Here is a tiny trained network, its code and every weight. The questions are about switching its units off for an input and a class, where a switched-off unit gives its printed mean instead of its output.

import numpy as np


def w(rows, s, z=0):
    codes = np.array(rows[::2]) - 128.0
    scale = np.full(codes.shape[1], s)
    scale[-1] = z or s
    return codes * scale


def f(y):
    return np.maximum(y, 0)


def log_softmax(a):
    a = a - a.max(-1, keepdims=True)
    return a - np.log(np.exp(a).sum(-1, keepdims=True))


def net(x, mask):
    res = np.array(x, float).reshape(1, 7) / 4 @ E
    y = f(res @ A[0][:, :-1].T + A[0][:, -1])
    res = res + np.where(mask, y, B[0][:, -1]) @ B[0][:, :-1]
    return log_softmax(res[-1] @ U[:, :-1].T + U[:, -1])


A, B = {}, {}
E = w([
[119,158,156,41,90,10,130,107,99,78,94],'x0',
[124,101,121,147,114,129,96,128,124,118,110],'x1',
[144,142,132,159,107,113,149,130,146,122,119],'x2',
[182,154,98,162,123,78,126,140,132,143,115],'x3',
[127,134,111,115,127,121,148,122,147,131,140],'x4',
[107,73,198,100,51,133,106,184,119,203,181],'x5',
[199,79,95,144,101,148,197,66,49,150,118],'x6',
],0.013)
A[0] = w([
[145,125,148,119,138,144,94,190,188,141,110,169],'neuron 1',
[49,165,108,138,147,103,68,184,184,112,138,255],'neuron 2',
[159,79,143,198,135,141,139,140,127,179,179,157],'neuron 3',
[117,144,168,63,45,58,90,160,122,135,155,136],'neuron 4',
[161,67,105,124,101,136,219,67,34,155,104,160],'neuron 5',
[145,78,148,145,76,132,102,154,154,244,196,177],'neuron 6',
[132,148,144,169,188,142,76,158,179,136,174,201],'neuron 7',
[170,114,59,161,193,204,137,89,133,119,121,222],'neuron 8',
[115,187,119,113,190,81,77,68,107,23,90,208],'neuron 9',
[141,117,143,68,133,75,130,80,134,87,93,141],'neuron 10',
],0.011,0.0074)
B[0] = w([
[72,203,100,87,106,158,66,186,137,160,140,191],'neuron 1',
[117,182,144,126,117,107,129,149,191,103,112,248],'neuron 2',
[119,100,147,95,187,164,156,147,81,165,139,207],'neuron 3',
[139,144,175,120,21,4,71,105,121,123,176,233],'neuron 4',
[158,72,26,133,80,151,143,66,50,128,116,231],'neuron 5',
[58,120,169,110,112,135,158,249,81,208,160,249],'neuron 6',
[57,197,62,68,165,166,129,172,192,133,119,216],'neuron 7',
[128,133,60,194,216,198,153,85,130,166,135,235],'neuron 8',
[175,96,176,113,168,121,171,102,177,28,92,241],'neuron 9',
[222,108,98,52,73,113,139,65,179,97,159,195],'neuron 10',
],0.011,0.018)
U = w([
[82,213,64,168,254,157,110,150,209,95,80,224],'0',
[165,95,81,212,221,204,127,70,130,170,120,253],'1',
[151,126,183,117,177,48,155,135,244,55,98,139],'2',
[191,67,64,94,106,106,134,53,115,81,37,136],'3',
[86,177,122,100,126,138,92,222,164,208,146,22],'4',
[103,26,127,147,161,115,165,175,36,231,165,199],'5',
[112,168,189,109,51,25,43,142,139,143,141,15],'6',
[153,61,109,131,18,54,92,96,5,156,188,59],'7',
],0.0079,0.0017)

Each question gives the input, the list of numbers given to net, and the class t.
The units are the neurons (one row each of A and B). Each row of codes is followed by its name. A weight is (code - 128) times the scale printed after its matrix; where a second scale follows, it is the last column's (A, B and U).
mask holds one flag per neuron, in row order. A switched-off neuron (its flag False) gives its mean, the last column of its row in B, instead of its output. The means were averaged over made-up inputs and are rounded, as every weight is.
A unit's drop is (log p(t) with every unit on - log p(t) with that unit switched off) / (log p(t) with every unit on - log p(t) with every unit switched off).
The circuit of an input: a set's keep is (log p(t) with only the set's units on - log p(t) with every unit switched off) / (log p(t) with every unit on - log p(t) with every unit switched off). Starting from all 10 units, units are removed one at a time, each time the one whose removal leaves the highest keep (on an exact tie, the one counted first), for as long as the keep stays at least 0.8.
units of the circuit, in order: the units of the circuit, biggest drop first
most important unit: the unit with the biggest drop
k most important neurons: the k neurons with the biggest drops, biggest first
drop when u is switched off: that unit's drop, to one decimal
input [-3,-8,-3,-2,4,0,-5], class 0: most important unit	neuron 4
input [1,-5,2,-2,3,7,1], class 7: 2 most important neurons	(neuron 4; neuron 8)
input [0,1,4,4,-5,5,5], class 5: 2 most important neurons	(neuron 6; neuron 3)
input [3,5,8,-2,-8,-2,1], class 3: 3 most important neurons	(neuron 2; neuron 6; neuron 7)
input [1,6,0,5,6,2,-7], class 6: 3 most important neurons	(neuron 4; neuron 8; neuron 3)
input [0,-7,6,0,-3,0,1], class 1: units of the circuit, in order	(neuron 4; neuron 2)
input [0,3,1,-3,-7,-5,3], class 1: 4 most important neurons	(neuron 8; neuron 4; neuron 2; neuron 10)
input [7,-2,-3,-7,8,6,1], class 7: 2 most important neurons	(neuron 2; neuron 7)
input [1,-7,8,-5,-1,-2,-7], class 2: 2 most important neurons	(neuron 8; neuron 9)
input [3,2,7,0,2,5,0], class 6: 3 most important neurons	(neuron 5; neuron 8; neuron 4)
input [-4,-5,-3,7,8,1,4], class 5: 2 most important neurons	(neuron 6; neuron 9)
input [0,-3,-7,-4,0,-7,5], class 1: 2 most important neurons	(neuron 8; neuron 4)
input [1,4,2,8,-2,-6,-7], class 2: 2 most important neurons	(neuron 9; neuron 8)
input [7,1,-7,5,-2,-1,0], class 2: units of the circuit, in order	(neuron 9)
input [1,4,8,-6,7,-7,-3], class 2: drop when neuron 9 is switched off	0.8
input [2,-8,2,-3,-7,-5,-6], class 2: drop when neuron 9 is switched off	0.3
input [7,1,-5,-5,5,-8,-2], class 2: drop when neuron 9 is switched off	0.1
input [6,-6,8,5,-2,-2,1], class 3: drop when neuron 10 is switched off	0.3
